Below are the code and all the weights of a small trained network. Each question names an input and a target symbol and asks about switching units off, where a switched-off unit gives its printed mean instead of its output.

import numpy as np


def w(rows, s, z=0):
    codes = np.array(rows[::2]) - 128.0
    scale = np.full(codes.shape[1], s)
    scale[-1] = z or s
    return codes * scale


def f(y):
    return np.maximum(y, 0)


def softmax(a):
    e = np.exp(a - a.max(-1, keepdims=True))
    return e / e.sum(-1, keepdims=True)


def log_softmax(a):
    a = a - a.max(-1, keepdims=True)
    return a - np.log(np.exp(a).sum(-1, keepdims=True))


def net(x, mask):
    ids = ['αβγδεζηθλμπστφω'.index(c) for c in x.split()]
    T = len(ids)
    res = E[ids] + P[:T]
    r = res
    for j in range(3):
        rows = slice(4 * j, 4 * j + 4)
        q, k, v = (r @ M[0][rows].T for M in (Q, K, V))
        z = softmax(np.where(np.tri(T) > 0, q @ k.T / 4**0.5, -1e9)) @ v
        o = O[0][rows]
        res = res + np.where(mask[j], z, o[:, -1]) @ o[:, :-1]
    y = f(res @ A[0][:, :-1].T + A[0][:, -1])
    res = res + np.where(mask[3:11], y, B[0][:, -1]) @ B[0][:, :-1]
    return log_softmax(res[-1] @ U[:, :-1].T + U[:, -1])


Q, K, V, O, A, B = {}, {}, {}, {}, {}, {}
E = w([
[77,133,52,191,46],'α',
[107,8,66,57,83],'β',
[105,112,192,232,184],'γ',
[154,136,138,163,225],'δ',
[243,174,129,75,115],'ε',
[148,138,150,156,222],'ζ',
[112,112,9,105,152],'η',
[98,191,189,27,96],'θ',
[171,172,188,111,192],'λ',
[36,135,170,201,120],'μ',
[145,3,216,158,59],'π',
[232,32,73,149,102],'σ',
[125,139,30,136,148],'τ',
[2,114,84,143,139],'φ',
[135,148,208,128,180],'ω',
],0.0085)
P = w([
[94,168,182,36,133],'0',
[100,154,170,56,140],'1',
[106,142,152,80,141],'2',
[111,130,142,99,139],'3',
[119,125,133,119,136],'4',
[122,116,124,140,134],'5',
[127,109,115,158,131],'6',
[134,108,109,178,121],'7',
[140,104,99,198,116],'8',
[151,100,92,219,109],'9',
[158,97,87,239,102],'10',
[166,91,82,253,98],'11',
],0.0058)
Q[0] = w([
[75,136,172,164,120],'head 0',
[165,187,207,104,101],'head 0',
[135,163,214,165,148],'head 0',
[197,127,144,141,183],'head 0',
[180,67,212,150,150],'head 1',
[147,123,165,60,111],'head 1',
[166,127,117,102,201],'head 1',
[5,149,150,133,182],'head 1',
[20,175,117,180,142],'head 2',
[152,80,40,152,196],'head 2',
[61,81,30,117,30],'head 2',
[192,172,48,53,106],'head 2',
],0.027)
K[0] = w([
[75,162,120,138,145],'head 0',
[144,158,159,71,164],'head 0',
[118,178,150,138,188],'head 0',
[187,129,149,155,163],'head 0',
[149,80,202,141,183],'head 1',
[170,131,163,77,107],'head 1',
[163,131,97,100,183],'head 1',
[14,130,122,78,142],'head 1',
[27,143,124,183,139],'head 2',
[170,61,66,167,151],'head 2',
[89,78,106,131,4],'head 2',
[175,170,45,99,81],'head 2',
],0.03)
V[0] = w([
[200,190,140,130,110],'head 0',
[102,106,163,107,110],'head 0',
[101,155,27,52,159],'head 0',
[108,172,182,88,87],'head 0',
[99,125,124,68,200],'head 1',
[133,208,71,172,151],'head 1',
[94,140,91,94,177],'head 1',
[98,159,18,173,54],'head 1',
[159,96,105,104,156],'head 2',
[185,198,100,254,185],'head 2',
[102,94,85,86,178],'head 2',
[22,166,111,155,137],'head 2',
],0.0095)
O[0] = w([
[157,98,124,130,219,35],'head 0',
[105,137,162,143,108,171],'head 0',
[82,135,70,30,142,177],'head 0',
[70,151,156,152,183,80],'head 0',
[206,144,145,187,148,111],'head 1',
[103,190,50,183,107,49],'head 1',
[167,152,117,176,157,112],'head 1',
[57,157,49,115,197,146],'head 1',
[174,171,103,136,113,214],'head 2',
[153,170,254,95,182,52],'head 2',
[116,200,74,161,109,190],'head 2',
[17,148,129,147,145,3],'head 2',
],0.0093,0.00058)
A[0] = w([
[221,180,116,97,105,88],'neuron 0',
[171,81,38,198,104,202],'neuron 1',
[141,246,165,3,109,252],'neuron 2',
[126,73,121,209,142,156],'neuron 3',
[124,92,83,100,224,150],'neuron 4',
[162,200,203,82,170,69],'neuron 5',
[83,255,197,43,138,95],'neuron 6',
[113,140,61,80,88,5],'neuron 7',
],0.016,0.0038)
B[0] = w([
[71,53,127,152,83,221],'neuron 0',
[211,153,126,154,192,254],'neuron 1',
[127,226,158,22,164,193],'neuron 2',
[91,172,131,99,83,179],'neuron 3',
[94,76,98,140,175,175],'neuron 4',
[127,201,99,209,82,220],'neuron 5',
[105,74,169,173,250,176],'neuron 6',
[116,99,94,78,43,213],'neuron 7',
],0.026,0.0095)
U = w([
[71,207,115,81,14,150],'α',
[137,160,204,30,218,225],'β',
[113,112,126,153,55,83],'γ',
[130,111,141,126,121,72],'δ',
[19,31,42,143,113,118],'ε',
[113,10,253,69,10,253],'ζ',
[127,138,88,113,169,131],'η',
[121,116,139,116,121,70],'θ',
[108,141,96,40,113,72],'λ',
[147,210,134,223,185,129],'μ',
[195,133,83,105,72,71],'π',
[74,48,226,177,203,110],'σ',
[177,20,146,214,162,209],'τ',
[129,140,91,111,174,161],'φ',
[127,105,141,118,131,71],'ω',
],0.005,0.0039)

Each question gives the input, a string of symbols that net reads in full, and the target symbol t.
The units are the heads (4 rows each of Q, K, V and O) and the neurons (one row each of A and B). Each row of codes is followed by its name. A weight is (code - 128) times the scale printed after its matrix; where a second scale follows, it is the last column's (O, A, B and U).
mask holds one flag per unit, heads first, then neurons. A switched-off unit (its flag False) gives its mean, the last column of its rows in O or B, instead of its output. The means were averaged over made-up inputs and are rounded, as every weight is.
A unit's drop is (log p(t) with every unit on - log p(t) with that unit switched off) / (log p(t) with every unit on - log p(t) with every unit switched off).
The circuit of an input: a set's keep is (log p(t) with only the set's units on - log p(t) with every unit switched off) / (log p(t) with every unit on - log p(t) with every unit switched off). Starting from all 11 units, units are removed one at a time, each time the one whose removal leaves the highest keep (on an exact tie, the one counted first), for as long as the keep stays at least 0.8.
circuit, biggest first: the units of the circuit, biggest drop first
top k neurons: the k neurons with the biggest drops, biggest first
which heads matter: for each layer, one digit per head in row order, 1 if its drop is at least 0.15 and else 0, layers parted by /
input α ε ε λ θ σ μ ω ε α φ η, target ε: circuit, biggest first => head 1; neuron 4
input δ β ω ε δ ζ ω, target α: top 2 neurons => neuron 1; neuron 5
input π φ τ ε φ θ τ, target μ: circuit, biggest first => head 1; neuron 1
input μ φ η, target λ: top 3 neurons => neuron 7; neuron 2; neuron 5
input ζ θ η, target λ: circuit, biggest first => head 0; neuron 7; neuron 2; neuron 4
input τ β σ θ η, target τ: circuit, biggest first => neuron 1; neuron 2; head 2; neuron 5
input μ τ ε μ τ, target β: circuit, biggest first => head 2; head 0; neuron 2
input λ β θ α ζ θ ε λ, target α: circuit, biggest first => head 1; neuron 1; neuron 6
input ζ μ α β η η, target π: circuit, biggest first => neuron 1; neuron 7; head 2; head 0
input π δ η σ α β γ δ σ τ, target τ: circuit, biggest first => neuron 1; head 2; head 0; neuron 0
input ε φ ε η μ, target σ: circuit, biggest first => head 0; neuron 6; head 2
input θ γ ζ γ θ δ ζ, target α: circuit, biggest first => neuron 1; head 2; neuron 5
input θ τ γ β ε μ λ η, target π: circuit, biggest first => neuron 7; neuron 1; head 2; head 0
input β α η, target ε: circuit, biggest first => neuron 4; head 1
input ζ α λ φ ζ μ τ, target ε: top 4 neurons => neuron 4; neuron 7; neuron 2; neuron 5
input γ τ θ π α ε τ σ π γ, target α: which heads matter => 101
input σ λ φ δ ζ σ θ α τ τ, target ε: which heads matter => 011
input γ γ μ ε μ γ δ π ω, target μ: circuit, biggest first => head 2; neuron 7; neuron 5
input τ δ θ λ δ ζ σ σ π, target ζ: which heads matter => 010
input π π ε ε, target α: circuit, biggest first => neuron 2; neuron 0; head 2; neuron 6
input θ π δ β γ τ, target π: which heads matter => 101
input σ τ ε μ, target σ: which heads matter => 001
input γ θ σ τ δ, target μ: which heads matter => 001
input γ τ γ, target α: which heads matter => 110
input θ λ φ ε ω μ ζ, target μ: which heads matter => 001
input θ ζ β, target π: which heads matter => 001
input δ θ η μ α γ ω δ, target α: which heads matter => 111
